Below are the code and all the weights of a small trained network. Each question names an input and a target symbol and asks about switching units off, where a switched-off unit gives its printed mean instead of its output.

import numpy as np


def w(rows, s, z=0):
    codes = np.array(rows[::2]) - 128.0
    scale = np.full(codes.shape[1], s)
    scale[-1] = z or s
    return codes * scale


def norm(h):
    return h / np.sqrt((h * h).mean(-1, keepdims=True) + 1e-5)


def softmax(a):
    e = np.exp(a - a.max(-1, keepdims=True))
    return e / e.sum(-1, keepdims=True)


def log_softmax(a):
    a = a - a.max(-1, keepdims=True)
    return a - np.log(np.exp(a).sum(-1, keepdims=True))


def net(x, mask):
    ids = ['Φβζξψω'.index(c) for c in x.split()]
    T = len(ids)
    res = E[ids] + P[:T]
    u = 0
    for l in range(3):
        r = norm(res)
        for j in range(2):
            rows = slice(4 * j, 4 * j + 4)
            q, k, v = (r @ M[l][rows].T for M in (Q, K, V))
            z = softmax(np.where(np.tri(T) > 0, q @ k.T / 4**0.5, -1e9)) @ v
            o = O[l][rows]
            res = res + np.where(mask[u + j], z, o[:, -1]) @ o[:, :-1]
        u += 2
    return log_softmax(norm(res)[-1] @ U[:, :-1].T + U[:, -1])


Q, K, V, O = {}, {}, {}, {}
E = w([
[76,159,165,36],'Φ',
[252,68,195,69],'β',
[35,73,165,246],'ζ',
[120,65,34,25],'ξ',
[36,170,2,196],'ψ',
[214,56,42,194],'ω',
],0.0047)
P = w([
[130,170,151,153],'0',
[119,166,137,133],'1',
[124,153,126,125],'2',
[129,134,116,119],'3',
[124,123,123,109],'4',
[120,103,119,109],'5',
[122,87,116,106],'6',
[122,71,113,101],'7',
[117,53,112,94],'8',
[113,36,119,91],'9',
[101,32,110,86],'10',
[91,12,116,95],'11',
[106,1,111,85],'12',
],0.0036)
Q[0] = w([
[107,139,134,87],'0.h0',
[175,153,156,158],'0.h0',
[101,123,158,173],'0.h0',
[114,66,154,70],'0.h0',
[114,176,215,157],'0.h1',
[176,211,134,132],'0.h1',
[152,245,212,185],'0.h1',
[87,151,201,171],'0.h1',
],0.012)
K[0] = w([
[138,152,153,40],'0.h0',
[151,108,163,160],'0.h0',
[147,112,93,134],'0.h0',
[81,76,139,60],'0.h0',
[188,194,143,136],'0.h1',
[127,219,165,135],'0.h1',
[168,249,138,131],'0.h1',
[186,158,120,136],'0.h1',
],0.014)
V[0] = w([
[114,160,63,225],'0.h0',
[119,222,141,93],'0.h0',
[70,139,97,97],'0.h0',
[173,120,135,185],'0.h0',
[2,108,146,190],'0.h1',
[155,126,41,88],'0.h1',
[76,108,128,55],'0.h1',
[168,182,150,179],'0.h1',
],0.0043)
O[0] = w([
[97,33,91,147,72],'0.h0',
[60,172,168,158,84],'0.h0',
[115,101,219,203,206],'0.h0',
[85,103,24,99,50],'0.h0',
[4,170,174,194,233],'0.h1',
[175,16,80,86,171],'0.h1',
[97,85,190,44,197],'0.h1',
[180,200,107,191,5],'0.h1',
],0.0037,0.0019)
Q[1] = w([
[66,74,144,143],'1.h0',
[190,254,99,230],'1.h0',
[95,125,118,189],'1.h0',
[185,236,99,196],'1.h0',
[154,156,93,64],'1.h1',
[114,191,80,208],'1.h1',
[120,158,178,50],'1.h1',
[59,34,143,145],'1.h1',
],0.0086)
K[1] = w([
[62,124,143,86],'1.h0',
[234,247,123,155],'1.h0',
[102,188,148,118],'1.h0',
[230,255,126,173],'1.h0',
[171,164,86,113],'1.h1',
[41,171,94,156],'1.h1',
[224,196,137,44],'1.h1',
[107,57,144,108],'1.h1',
],0.01)
V[1] = w([
[179,111,157,232],'1.h0',
[122,142,86,116],'1.h0',
[140,155,179,128],'1.h0',
[166,115,170,162],'1.h0',
[142,149,200,186],'1.h1',
[136,253,124,205],'1.h1',
[214,99,137,162],'1.h1',
[117,137,204,120],'1.h1',
],0.0055)
O[1] = w([
[135,216,130,254,97],'1.h0',
[110,136,153,102,115],'1.h0',
[118,114,106,154,93],'1.h0',
[95,156,100,200,114],'1.h0',
[200,50,93,120,122],'1.h1',
[131,59,132,85,3],'1.h1',
[125,66,184,172,136],'1.h1',
[160,93,56,160,146],'1.h1',
],0.0045,0.004)
Q[2] = w([
[112,51,130,72],'2.h0',
[105,101,85,170],'2.h0',
[150,165,169,172],'2.h0',
[132,136,112,25],'2.h0',
[114,115,113,70],'2.h1',
[114,90,142,52],'2.h1',
[154,227,87,116],'2.h1',
[178,134,68,2],'2.h1',
],0.013)
K[2] = w([
[173,84,226,94],'2.h0',
[179,190,101,80],'2.h0',
[31,144,42,105],'2.h0',
[161,37,169,156],'2.h0',
[90,78,118,70],'2.h1',
[109,91,127,62],'2.h1',
[74,155,76,201],'2.h1',
[1,94,81,82],'2.h1',
],0.0096)
V[2] = w([
[135,96,204,211],'2.h0',
[145,173,196,157],'2.h0',
[133,226,157,108],'2.h0',
[219,218,63,111],'2.h0',
[148,2,176,98],'2.h1',
[73,204,120,152],'2.h1',
[104,172,136,94],'2.h1',
[40,100,36,100],'2.h1',
],0.0075)
O[2] = w([
[90,62,169,152,154],'2.h0',
[109,106,183,110,136],'2.h0',
[139,180,187,70,112],'2.h0',
[183,122,102,2,54],'2.h0',
[82,38,164,181,254],'2.h1',
[199,175,89,63,48],'2.h1',
[148,122,109,123,127],'2.h1',
[118,80,132,15,99],'2.h1',
],0.0059,0.0049)
U = w([
[112,223,223,95,177],'Φ',
[230,142,166,148,106],'β',
[91,159,120,254,148],'ζ',
[114,38,164,49,5],'ξ',
[86,199,37,113,177],'ψ',
[202,83,12,164,94],'ω',
],0.0089,0.0023)

Each question gives the input, a string of symbols that net reads in full, and the target symbol t.
The units are the heads (4 rows each of Q, K, V and O). Each row of codes is followed by its name. A weight is (code - 128) times the scale printed after its matrix; where a second scale follows, it is the last column's (O and U).
mask holds one flag per head, layer by layer. A switched-off head (its flag False) gives its mean, the last column of its rows in O, instead of its output. The means were averaged over made-up inputs and are rounded, as every weight is.
A unit's drop is (log p(t) with every unit on - log p(t) with that unit switched off) / (log p(t) with every unit on - log p(t) with every unit switched off).
The circuit of an input: a set's keep is (log p(t) with only the set's units on - log p(t) with every unit switched off) / (log p(t) with every unit on - log p(t) with every unit switched off). Starting from all 6 units, units are removed one at a time, each time the one whose removal leaves the highest keep (on an exact tie, the one counted first), for as long as the keep stays at least 0.8.
circuit, biggest first: the units of the circuit, biggest drop first
unit that matters most: the unit with the biggest drop
heads that matter: for each layer, one digit per head in row order, 1 if its drop is at least 0.15 and else 0, layers parted by /
drop when u is switched off: that unit's drop, to one decimal
input ζ ξ ζ Φ ζ, target Φ: unit that matters most => 2.h0
input ζ Φ ζ, target Φ: heads that matter => 10 / 11 / 11
input ψ ξ β ζ ζ β, target ζ: heads that matter => 01 / 00 / 00
input Φ ζ ξ ζ, target ξ: circuit, biggest first => (2.h1 1.h1)
input Φ ξ ζ ω, target ω: circuit, biggest first => (1.h1 2.h0)
input Φ ξ β β ω Φ, target ξ: circuit, biggest first => (2.h0 0.h1)
input ω ξ β ψ, target ξ: circuit, biggest first => (0.h0 1.h0 2.h1)
input ψ ψ Φ ζ ω ξ ζ β, target ζ: circuit, biggest first => (2.h0 1.h1)
input ψ ζ Φ ψ ω, target ω: heads that matter => 11 / 01 / 01
input ζ ζ Φ ζ ζ ω ζ ξ ξ ζ, target ξ: circuit, biggest first => (0.h1 2.h1)
input ω β ψ β Φ β Φ, target Φ: heads that matter => 11 / 01 / 11
input ψ Φ ω Φ, target ψ: circuit, biggest first => (2.h1 2.h0)
input ζ ω ζ, target ω: circuit, biggest first => (0.h0 0.h1 2.h1)
input ζ Φ ω ξ Φ Φ ω, target ξ: circuit, biggest first => (2.h1 1.h0)
input ξ Φ ξ ψ, target ψ: unit that matters most => 1.h1
input β ξ Φ, target ξ: drop when 0.h0 is switched off => -0.3
input ω ω ω ψ, target ψ: drop when 0.h0 is switched off => 0.5
input ξ β ω, target ξ: drop when 1.h1 is switched off => 0.1
